Here are made-up elements, facts about them, and rows of numbers that follow some of those facts. Name the element behind each unnamed row.

Known rows:
bredrur: [ 18   5 -12  35 -22   7   2 -16  -6   3  10 -16  -6   8 -12   7 -17   0
   7 -18  21 -11  32 -10   2  10  -9]
grostas: [ -6  -6  21 -11  -8  -1 -10   3  -8 -13  15   1  -7   4   0   4  -4 -14
  15   8  15 -12  18  -2  -8  14   0]
klimam: [  1   9 -10  -4  17  -6  14  -6  -4   4 -14   3  10   3   4  -5   4  -2
  -7 -11 -30  14 -12  -9   0 -12  -9]
plike: [-16 -20  11  -1   5   4 -11  -6   5  -9  15  -4  -6 -10 -22  -6   9   7
  13  20   6   8 -11  19   5   1   7]
pebo: [ 12  16  -7  -5   8  -4  15   2   0   6 -18  -4   2   2   1  -5   2  -1
 -11  -2 -21   7 -17  -3   3  -8  -3]
flutil: [ 31  14 -13 -26 -21   2  12  39  -5 -11  -7  16  35   1  30  10  -9 -26
 -15 -35 -26 -19  22  -5  10 -11  11]
vugasil: [ -6 -10  17   1   0  12 -11 -16  -1   8   7   7   4 -23 -15  -6  13  19
  20  18  10   4  -1  14  15  -7   6]
kopar: [ 11  10 -10  -8   9  -2  15  11   2   2 -14   0  -2   0   3  -2   4  -4
 -17   0 -19  10 -23  -6   0  -8   3]
klesku: [ 13   7 -11  -2  14  -5   8  18  -7  -2 -17  -8  -4   6   0   0   0  -7
 -19   8 -25  11 -20  -9   2   0  -7]
soka: [  6  46  35 -10   8 -19  36  -7 -15  -8 -19 -10  -1  41 -12  -7   5 -35
  17 -10 -20 -10   0   7  -6  14 -16]
flabas: [ 20  10 -27  -6   2 -16  16   6   7   0 -16   1 -10  16  17   0 -16  -4
 -30 -15 -10   1 -10 -18  -5  -7   2]
tragar: [  6  14 -16  -8  12  -2  17   3   4   6  -4  -6   4   7  -6  -4   4  -7
 -16  -5 -21   8 -21   0  -2  -8  -2]
nogo: [-29 -11   7   2   1  -3  -7 -10  -2   2  17   4   6   3   5   6   9   0
   7  -2  22  -7  16   4  -8   2   3]
lidri: [ 20  18  -8   0   6   1  19  10  -4  -3 -16  -7  -2  -1  -1  -2   5  -4
 -12   1 -15   8 -17   0   3  -9   0]
kote: [ -5 -21  11   5   5   8 -15   3   4   2  11 -10  -6  -6 -27  -2   5   8
   9  30   9   7  -8   8   9   8   5]
flubrem: [-11 -23  12  -7   4   2 -18   2   8   2  13   3  -8 -10 -18  -4   6  15
   8  29  11   4 -10  11   8   2   8]
brofa: [ 11   7 -13  -9  10  -8   9  10   4  -5 -16  -2   1   2   6  -2   2   2
 -18   4 -20  12 -20  -5   0 -12  -2]
flotoka: [ -9 -18  29 -26   1   2 -16   7   0 -21  15   9 -10 -16  -8   0  13 -11
  19  35   7   3  -1   9  -5  11   8]
munar: [  4  35  15  -1   6 -13  26   0 -12   3 -23  -6   6  19  -6  -1   6 -17
   3 -10 -13   2  -6   7   3   2 -11]
lonu: [  6   6  -2   7   9 -10  13   2  -1  -2 -31  -3  -3   7   6   1   1   1
 -15  -1 -18  11 -22  -1   7 -15 -10]

There are 3 kinds of fact about the elements: Σ, Φ, τ.
Σ: uses; Φ: refers to; τ: points at
bebrim: τ fostus
bestaner: Φ doskes
bofoflal: Σ regukla
boketil: Σ skosum; τ ruter flomas
bovemul: Φ soka; τ flutil vilam bofoflal
bredrur: Σ munar
briske: Σ mubrek
brofa: Σ flubrem
brolofle: Σ gruda
brostum: Σ flotoka; Φ flutil kitol
brufal: Σ fostus; τ brostum
buradrer: Σ tratres
detak: Φ siru; τ kopos bredrur bofoflal
dezer: Σ vonipa
draklu: Φ plogen grostes fematok
drebril: Σ skiklek; τ kibra
drotres: Σ kopar; Φ bovemul
dugam: Σ gikonuk; Φ bestaner
fematok: Σ brostum; Φ rekesto plogen tribra plistin
flabas: Σ tiska
flaklagror: Σ brufal; τ nezes
flaskan: Σ plike
flotoka: Φ soka skeston
flotrok: Σ refi; Φ plogen grestil
flutil: Σ ruskobas; Φ doskes
fluvam: Σ skadroras
gikonuk: Σ siru
gima: Σ lekur; Φ tiska doskes
gimis: Σ vomu; Φ kidil doskes
gipen: Σ vivim
gove: Φ plogen
grebro: τ kote
grestil: Σ klemon
grigal: Φ traston bestaner doskes nogo; τ gove flutil bestaner
gritos: Φ musas
grostas: Φ traston siru plistin
grubruk: τ purodi
gudrar: Σ lotru; Φ pebo siru
gutum: Σ boketil; τ flotoka nezes kopos
kede: Σ ralar; Φ plistin
kibra: Σ grubruk
kibren: Φ gudrar gima
kidil: Φ bovemul
kitol: Σ neklen; Φ flutil; τ dugam fematok
klaklar: Σ peklum; τ kote tribra stanil refi
klemon: Σ griflom
klesku: Σ sufa
klimam: τ dugam brostum fluvam
klutres: Σ zugun; τ doskes tovo
kopar: Σ latrar
laflor: Σ rubak; Φ grigal doskes
latrar: Σ nufe; τ dezer tragar
lekur: Σ grestil; Φ bestaner; τ plogen
lobel: Σ gimis; τ sarel vetrem raro doskes buradrer
lonu: Σ papebu; τ pogro ralar
lotru: Σ staluges; τ klemon tiska raro
mezil: Σ rabas; τ gimis flomas gikonuk
mibral: Σ traston; τ gove vastofi zitom purodi grostes
mifes: Σ telu; Φ traston bestaner; τ kopar
mubrek: Σ kote; τ ruter vilam mibremur gritos
muflun: τ brostum purodi mibremur
munar: Σ gritos; Φ soka staluges mubrek
musas: Σ briske
nedra: Σ skotrel; Φ traston
neklen: Φ boketil bestaner; τ peklum tragar fluvam gipen grestil
nezes: Σ soka
nogo: Φ rakar fematok; τ grestil
nokir: Σ rakar
nufe: τ samel kibra
papebu: Σ tedas; Φ doskes
peklum: Σ flaklagror
plistin: Σ pivoba; Φ doskes
plopil: τ flaskan
pogro: Σ zitom; Φ topur brostum grostes
rabas: Σ gipen
rakar: Σ gutum
refi: Σ skeston
regukla: Σ pogro
rekesto: Φ plogen; τ flubrem rabas tovo
rekle: τ kopos kede
roplu: τ vetrem musas
rubak: Σ roplu
ruskobas: Σ fluvam
ruter: Σ draklu
sagon: τ topur papebu
sarel: Φ grostes plistin
siru: Σ zedre; Φ bestaner
skadroras: τ lidri lupek
skeston: Φ bestaner plistin
skiklek: τ lidri drotres regukla kede
skosum: Σ dezer
skotrel: Σ bebrim; Φ tribra
soka: Σ brolofle; Φ siru plistin
staluges: Σ samel; Φ nogo; τ flabas sarel
stanil: Σ tusan
stosas: Σ vugasil; τ rabas siru rakar briske plistin refi
sufa: Σ flaskan; τ vastofi plistin
telu: Σ vilam; τ kibra
tiska: Σ brofa
topur: Σ drotres; Φ tratres
tovo: Σ rekle
traston: Φ doskes; τ gudrar
tratres: Φ bestaner kidil
tribra: Σ brofegra; Φ doskes
tusan: Σ vetrem; τ zitom
vastofi: Σ muflun
vilam: Σ klesku
vipleku: τ tiska peklum skeston
vivim: Σ kede; τ soka dezer plike
vodratar: τ gruda flaskan pogro laflor
vomu: Σ lonu; τ tiska draklu skeston brofegra
vonipa: Σ tovo
vugasil: τ griflom ralar
zedre: Σ stanil
zitom: Σ gima
zugun: Σ nokir; τ flotoka gove grostas stanil klesku
zulofes: Σ tribra

Rows to name:
No name comes twice in this set of rows, the named rows included.
[ 12   0  -2  -5  -3  -4  12  34   8   1 -15   8  19  15   0   4 -11  -3
 -21 -21 -27  -6 -12  17  27 -11  11] | doskes
[-40 -16  19  11  15  -8   3   4  -6   1  15  -9   5   6 -18  12  23   5
   4  15  29  -5   0  28  -2   4   9] | draklu
[-21  -6  15   9 -16  40 -27  33   9 -12  12   5   8   2  21  15  -7 -13
  16 -17  -7 -14  14   9   5  21   7] | bestaner
[  5  23  13 -23   7 -15  15   5  -9  -9 -19   2   1  12   8  -5   4 -20
  -3   1 -17   1 -10  -1  -6  -3  -2] | kidil
[-16 -12  -5   5   5  -8  -2  10 -14   2  20 -11   6  -6  -3  18  14   0
  -5  15  37  -7  24   0 -13   7   8] | gove
[-17  23  -6  28 -13  31  -8  -4   4   9  19 -11 -11  21  18   7 -16 -14
  19 -32  12 -17  18  -9 -19  29  -5] | dugam
[ -7   1  22  36  -4  14   0 -11  -1   6   5 -19  -2   2 -40   6  11  10
  22   9  15   0  -2  28  18   5   0] | gruda

The same elements again, as new rows of numbers:
Some elements and their rows:
klutres: [ -9  -1   0  -9  -2  -2  14  -4  12  -6  12   1  34  20  -2  12  18  -8
   6  -8  15 -12  22  -6   6   2 -17   9   6]
bovemul: [-20  -4  18  -2  -8  11  14  -5  15  10  -7  -5  26   2 -16   8  33   1
  18 -11  12 -13  29   9  27  18  10  16  -2]
vugasil: [-22   4   8   0  -8   5   6  -3   7   0   6   5  28  16   0  10  11  -6
   7 -11   1  -9  19   3  16  17 -10  13  -3]
vodratar: [-20   3   8   0  -8   4   8  -2   7  -1   8   4  29  16   1  10  12  -6
   6 -11   2 -10  18   2  15  16 -11  12  -2]
lonu: [ -6   3   4  -7  -6  -5  18 -11   9  -7  11  11  30  22  -1   5  23  -9
   0 -15  20  -9  23  -8   6   0 -13  11   5]
kidil: [-22  -3  16  -6  -9   8  11 -12  15   6 -10   6  23   2 -16   7  23  -5
  18   6   5  -3  29  11  25  11   7  14   3]
gudrar: [ -5  -1  -4  -7  -4   6  21 -15  13  -2  -3   0  20   8 -13   8  25  -5
  13   1  15  -6  25  -9  22   2   6   7   8]
zitom: [  2  -3  31 -19   0  -2  -1  -9  13 -36  16   8  22  25  -8  24  15  -7
   9   2  16 -10  -5 -15  20  -6   8 -32  -5]
kopos: [-22   3   3  -2  -4   1  -2 -12   2  -1   6   8  25  18  -2  12  16   3
   8   1   5   0  23  -3  16  23  -5  13  -1]
kede: [ -1   5 -13  -4  -9   8  20 -18   5  -2  -2  -2  16  11 -13   6  30   1
  13   0  16  -3  22 -13  19   8   4  10   1]
grostas: [-14   5  -9   0  -8  14  16  -9   8   2  -8  -4  17   6 -10   6  19   0
  17   2   1  -5  18  -3  28  17   9  10  -2]
stanil: [-35  15  -3 -18 -26 -18  25  -7   8   4  19  25  35  17  -7 -25  24   8
  -8   5  20  -7  29 -33  -1   0   1  13   3]
raro: [-25   6   4   0  -5   4   6  -8   5   0   5   6  24  18  -2  11  10  -9
   7   1   3   0  18  -1  15  14  -6  11   0]
kibren: [-16   2   1  -3 -11   9  11 -11   9   1  -6   6  19   6 -11   8  19  -2
  17   6   0  -4  22   3  22  12   2  12  -1]
tragar: [-25   6   3   0  -5   5   5  -9   5   0   6   6  25  19  -3  10  10  -7
   7   2   2   1  19  -2  14  16  -6  11   0]
flabas: [-12   3   1  -8  -2  -1  11 -12   7  -7  10   8  25  20  -3   8  18  -9
   5   2  15  -1  21  -9   8   4  -8   7   7]
skeston: [-11   1 -15   2 -11  12  20 -14   5  -1 -13  -5  22   8  -5   8   7  -2
  13   0  -6  -4  24  -5  34  15  10   4   2]
soka: [ -4   3 -10  -3   1  11  29 -13  11   0  -3 -16  17  10 -16   6  33  -4
  13  -3  25  -5  19 -16  24   4  16   4   6]
tedas: [-25   7   4   0  -5   5   3  -9   5  -1   5  10  22  16  -2   9  11  -6
   7   1   3  -1  19   0  16  17  -6  13   0]
sarel: [-13   4  -6   1 -12  13  16  -9   7   4  -4  -5  15   7 -13   8  20  -2
  18   3   0  -5  18  -2  24  14   3   9  -2]

Rows to name:
No name comes twice in this set of rows, the named rows included.
[ -8   7   2  -8  -3   9   9  -7  11  -8   7  10  31  29 -14   6  13  -5
   1 -10  17 -10  33  -6   5   7 -12   8  -2] | brufal
[ -4   0  17 -14   0  -4   5 -13  10 -22  13   8  26  25  -8  19  16  -6
   8   3  18  -3   8 -14  14  -2   1 -13   1] | regukla
[-13   4   0  -8  -4  -3  15 -13   7  -7   8   5  29  25  -4  11  17 -11
   4   2  18   2  19  -8   5  -1  -9   8   7] | tiska
[ -4   1  -3  -9 -11   5  15 -13  11  -5  -2   7  19  10 -14   7  23  -2
  17   7   8  -4  22  -3  15   2  -3  10   3] | skotrel
[ -9   1   7  -9  -1  -3   6 -13   7 -13  11  10  26  22  -5  13  18  -5
   6   2  16  -2  18 -11  11   4  -5   2   4] | bofoflal
[ -2   9 -22  -9  -9  14  19 -12   8 -10  -9  -3  16  17  -3   0  32   3
  24   7  11  -9   3   1  10   8   8  10  -6] | plistin
[  7  14  -1   8  11  12  21 -27   9 -19  15  20  18  19   5  18  20 -12
   6 -29  28   4  34   7  13  -5 -24  24   6] | telu
[ -4   6 -11 -13 -13   4  17 -19  10 -12 -11  13  22  18  -3  -1  30   1
  20   9  10  -4  13   6   4   0   1  15  -2] | papebu
[ -9   1  17 -12  -3   0   3 -10   8 -21  12   5  26  23  -7  20  13  -7
   8   4  11  -2   7 -10  16   1   1 -12  -2] | klemon
[-21  13  -1  -4   5   8  13 -13  13 -13  19  14  26  13  -1  15  11   0
  12  -2  15   1  22  -6  14   1 -10  11   4] | kibra
[ -1   2  -7 -15 -12   1  19 -20  13 -12  -8  14  23  16  -6   0  31  -3
  17   8  16  -4  21   3   6  -5   0  14   4] | gimis
[ -6  -3  -8  -9 -17   8  11 -11  13 -12 -17  13  28   8   3   3  13   5
  18  -3  -8 -19  22  11  22  13   0  12  -4] | grigal

Now the same elements, written a new way:
Some elements and their rows:
mibremur: [ -9  17  -2  -7 -15  -4  -2   9  -2  -7  -8   9  17   1 -13]
flaklagror: [-12  23   0  -7   8   3   1   5 -15  -8   6   8   3   4  -2]
latrar: [ -8  23  -2 -15   0   1  -1   4 -13  -8   7  15   6   5  -4]
briske: [-13  26  -1  -9   0   7   0  11 -15  -9   6   8   1  -2  -3]
raro: [ -8  14  -2  -4 -18  -3  -4  12  -9  -4  -5   5  18   2  -7]
plogen: [-15  13   6  -4 -16 -10  -2  13   0  -1  -1   7  20   0  -8]
gipen: [ -8  23  -2 -13  -1   5   4   2 -12  -7  10  15   4   3  -3]
zitom: [-14  34   1  -5   4  19 -16   0 -10 -15  12  -1   7  15  -7]
telu: [-14  29  11 -15   4   1   4   8 -19  -7   8  15   6   2  -4]
klimam: [ -6  17  -3 -13 -15  -9  -4  10  -3  -6  -8  14  19   5 -10]
vilam: [-17  37  16 -12   5   4   7   1 -17  -8   5  15   7   0  -5]
tiska: [ -9  24  -2  -9  -4   8   0   3 -16  -6  11   8   3   2  -2]
vetrem: [ -9  10  -6  -3 -18  -4  -1  16  -6  -2  -6   7  16   1  -5]
lidri: [ -9  12   1   0 -11  -5  -3   9  -6  -6  -5   4  18   3 -10]
gruda: [ -8  11   2  -8 -13  -5  -2  17  -6  -7  -4   9  19   1 -13]
vivim: [ -9  23  -1 -16   3   2   2   7 -15  -8   6  16   4   5  -2]
kopos: [-12  14   0   0 -11  -4  -2   7  -6  -6  -7   3  17   2 -11]
siru: [-14   2 -17  -5   3  13   6   7 -11  -7  -7  36  -2  -8   3]
bofoflal: [-11  24   0  -3   4   9  -1   0 -13 -11   9   4   5   5  -6]
brostum: [ 3 28  2 -7 -3 13  2  3 -9  0  5  9  0 -2 -5]

Name these rows:
No name comes twice in this set of rows, the named rows included.
[ -8  11   0  -3 -12  -3  -4  12  -5  -1  -7  12  19  -1 -10] | kibren
[ -2  25   5   1  -1   7   0   3 -12   7   5   9  -8   0  -8] | flutil
[ -8  12  -1  -2 -10 -11  -5  10  -7  -6  -9   4  18   3 -12] | rekle
[ -9  28   6  -1   5  16 -21  -1 -13  -3  17   5   2  18  -8] | gima
[-11  22   4   0  -3   4  -4   6 -13   6   8  12  -6  -2  -8] | tribra
[-10  16 -13 -11   5   4   6  14  -8  -7   0  18  -4   4   0] | tusan
[ -5  24  -6  -5  -9   2  -4   5 -17 -12  12  -3   5 -16 -12] | rakar
[  1  22  -6  -6 -10  -2  -4   1 -17 -13  13  -1   7 -13 -14] | skosum
[-13  23   6  -3   3  17 -20  -7 -13 -16   7  14  12  14  -4] | lekur
[-10  19   3 -13   7   3   3  14 -15  -9   8  16   3   4  -4] | lonu
[  1  22  -6  -8 -11   1  -2  -3 -16 -12  15   0   7 -12 -15] | dezer
[-9 13 -9 -9  5  7  8  8 -9 -6  6 17 -3  3 -1] | gikonuk

